Each row has a name. Each question is about the rows just above it. Places in a row count from 1.

Columns, left to right: V M Y D J G W
gipaz: [164 128 104 124  80 156  83]
Miti: [106 103 170 112  87 166 113]
mek: [156 140 129 124  92 141 110]
teko: [187 155 142 158 125  90 175]
Which column holds this, read top down? [156 187]
V
[142 158] with -1 step of 1 on every entry:
[141 157]
Which column holds this, read top down? [141  90]
G
Which column holds [166 141] top down?
G
[ 92 141] with +1 step of 1 on every entry:
[ 93 142]
One entry of gipaz was changed: [164 127 104 124  80 156  83]. Where, and from what?
2, [128]
Move every entry of [158 125  90] by -1 step of 1.
[157 124  89]

Columns, left to right: K E B A X F R N C L
Bube: [154 167 181 124 132 105 149 143 104 144]
Kat: [144 146 113  79 191 102 139 128 108  66]
fug: [149 147 137  97 160  99 136 138 103 112]
tafo: [143 166 164 103 147  97 140 121 111 109]
bigu: [154 161 195 131 136 113 157 141 112 158]
gaz: [148 163 169 115 142 100 148 136 106 111]
[146 147 166] is in which column, read top down?
E
Move every entry of [143] by -1 step of 1.
[142]

Columns, left to right: P Q U T H S Z
gipaz: [124  74 131 140 103 159 117]
fug: [155 110 136 142 179 142 129]
Bube: [122  86 164 103  97 163 126]
tafo: [111 115 120 119 136 145 116]
bigu: [150 168 138 119 124 192 124]
mek: [108 146 145 163  58 138 155]
Kat: [144 171 129 142 153 112 130]
tunet: [113 140 112 148 156 124 158]
Miti: [106 150 105 143 131 170 139]
gaz: [143 153 153 158 117 147 134]
dok: [ 99 120 184 132 115 127  92]
teko: [116 120 139 129 126 125 119]
Bube without one entry, shuffled: [126 164 103 122  86  97]. Gone:
[163]
[106 150] with +1 step of 1 on every entry:
[107 151]

Columns, left to right: pofug gogud Kufa Gebep sezi Vog sog
dok: [136 109 136 114 149 132 131]
fug: [110 154 124 110  98 134 117]
Kat: [133 111 135 117 145 131 130]
teko: [132 105 119 129 119 124 129]
gaz: [126 137 172 127 125 107  57]
Which column holds this, read top down? [ 98 145 119]
sezi
[172 127 125 107] with +1 step of 1 on every entry:
[173 128 126 108]
Changed teko: [132 105 118 129 119 124 129]. Place and old value:
3, [119]
Where does [136 109 136 114 150 132 131] differ from dok, and what was there?
5, [149]
gaz without one entry, shuffled: [107  57 127 126 172 137]. Gone:
[125]

Columns, left to right: Sol Mikob Seviz puror luru bel lon puz meb Dun
gaz: [161 164 171 189  49  77 197 151  57  73]
Miti: [161  59 159 203 188 168 162 102 184 158]
bigu: [100  88  87  75  89  98  66 131  91 105]
fug: [158 181 158  83  78  98 191 129  84  96]
Kat: [158  55 143 187 186 167 187 105 181 164]
dok: [117  99 128 108 107 111 119 133 104 108]
Shuffled fug with one entry gone: [ 98  96  83 158 158 129  78 181 191], missing
[84]
Shuffled bigu with one entry gone: [131  87  98 105  66  91  75  88 100], missing
[89]
Shuffled Miti with one entry gone: [168 188 102 159 162  59 203 184 158], missing
[161]
Where does [158  55 143 187 186 167 187 105 181 165] differ from Kat, and what was there?
10, [164]
One entry of fug was changed: [158 181 158  83  78  99 191 129  84  96]. Where, and from what?
6, [98]
Where does [158 181 158  83  78  98 191 129  85  96] differ from fug, and what was there?
9, [84]

Columns, left to right: rinod mes bip rol
gaz: [128  78  84 155]
fug: [ 85  74 148 186]
bigu: [114  91 125 162]
Miti: [197 143  73 140]
tunet: [119  88  97 135]
gipaz: [196 155 195 183]
Kat: [196  98 143 183]
teko: [191 153 108 119]
Bube: [103  66  67 129]
dok: [100 148 149  91]
Which entry of fug is missing from [148  85  74]?
[186]
Shuffled gipaz with one entry gone: [195 155 183], missing
[196]
Shuffled gaz with one entry gone: [ 78 155 128], missing
[84]
Shuffled dok with one entry gone: [148  91 149], missing
[100]

Columns, left to right: golob pitu Gel mukek
Kat: [173  71 107 186]
Miti: [139 153 114 113]
bigu: [163 136 129 151]
gaz: [184 132 155 113]
mek: [142  83 151 165]
teko: [108 112 117 152]
tafo: [123 108 116 140]
fug: [126 122 139 128]
dok: [125 155 117 125]
tunet: [123 170 123 141]
gipaz: [134 161 119 109]
Bube: [142 124 123 138]
One entry of teko was changed: [109 112 117 152]. Where, and from what?
1, [108]
Which column holds this, read top down? [113 165 152 140]
mukek

